Below is a small trained network, with its code and all its weights. Each question gives an input and a class and asks what happens when units are switched off, that is, made to give their printed mean instead of their output.

import numpy as np


def w(rows, s, z=0):
    codes = np.array(rows[::2]) - 128.0
    scale = np.full(codes.shape[1], s)
    scale[-1] = z or s
    return codes * scale


def f(y):
    return np.maximum(y, 0)


def log_softmax(a):
    a = a - a.max(-1, keepdims=True)
    return a - np.log(np.exp(a).sum(-1, keepdims=True))


def net(x, mask):
    res = np.array(x, float).reshape(1, 6) / 4 @ E
    y = f(res @ A[0][:, :-1].T + A[0][:, -1])
    res = res + np.where(mask, y, B[0][:, -1]) @ B[0][:, :-1]
    return log_softmax(res[-1] @ U[:, :-1].T + U[:, -1])


A, B = {}, {}
E = w([
[138,117,96,71],'x0',
[154,132,205,53],'x1',
[254,140,70,94],'x2',
[185,159,117,136],'x3',
[161,1,128,126],'x4',
[122,125,48,134],'x5',
],0.0088)
A[0] = w([
[159,118,138,95,26],'neuron 1',
[117,63,104,160,238],'neuron 2',
[202,97,148,27,57],'neuron 3',
[162,249,54,93,119],'neuron 4',
[17,63,131,102,53],'neuron 5',
[164,107,86,156,247],'neuron 6',
[187,95,65,199,9],'neuron 7',
[147,176,88,128,56],'neuron 8',
[99,206,246,143,120],'neuron 9',
[75,152,214,122,106],'neuron 10',
[182,100,142,78,11],'neuron 11',
],0.017,0.0014)
B[0] = w([
[126,96,139,88,154],'neuron 1',
[146,90,94,192,190],'neuron 2',
[111,51,155,6,206],'neuron 3',
[126,234,53,59,227],'neuron 4',
[31,117,29,130,239],'neuron 5',
[192,135,147,151,173],'neuron 6',
[219,110,147,193,188],'neuron 7',
[138,175,104,115,169],'neuron 8',
[123,172,253,165,248],'neuron 9',
[108,164,211,197,229],'neuron 10',
[117,72,154,65,174],'neuron 11',
],0.03,0.014)
U = w([
[172,245,27,108,74],'0',
[132,26,125,65,249],'1',
[1,75,8,244,13],'2',
[238,64,64,254,45],'3',
[48,179,207,241,186],'4',
],0.0052,0.0011)

Each question gives the input, the list of numbers given to net, and the class t.
The units are the neurons (one row each of A and B). Each row of codes is followed by its name. A weight is (code - 128) times the scale printed after its matrix; where a second scale follows, it is the last column's (A, B and U).
mask holds one flag per neuron, in row order. A switched-off neuron (its flag False) gives its mean, the last column of its row in B, instead of its output. The means were averaged over made-up inputs and are rounded, as every weight is.
A unit's drop is (log p(t) with every unit on - log p(t) with that unit switched off) / (log p(t) with every unit on - log p(t) with every unit switched off).
unit that matters most: the unit with the biggest drop
k most important neurons: the k neurons with the biggest drops, biggest first
drop of u: that unit's drop, to one decimal
input [-7,-7,-3,8,-1,8], class 3: unit that matters most => neuron 7
input [6,-4,-2,0,7,3], class 3: 2 most important neurons => [neuron 7; neuron 6]
input [-7,8,0,-2,1,8], class 1: 4 most important neurons => [neuron 9; neuron 10; neuron 4; neuron 5]
input [-1,-7,2,0,-2,8], class 0: 2 most important neurons => [neuron 4; neuron 8]
input [1,0,6,-4,8,4], class 1: 2 most important neurons => [neuron 3; neuron 11]
input [-1,-7,-4,-2,7,8], class 3: 3 most important neurons => [neuron 7; neuron 6; neuron 2]
input [-3,6,5,-3,-3,-6], class 1: 3 most important neurons => [neuron 3; neuron 11; neuron 1]
input [-1,-3,7,8,8,3], class 3: 2 most important neurons => [neuron 7; neuron 6]
input [-3,-3,-4,-1,7,8], class 2: 2 most important neurons => [neuron 5; neuron 9]
input [7,0,-2,-5,4,0], class 2: drop of neuron 5 => 0.1
input [0,-2,1,3,4,6], class 3: drop of neuron 10 => 0.0
input [-7,-1,1,4,1,8], class 3: drop of neuron 7 => 0.3
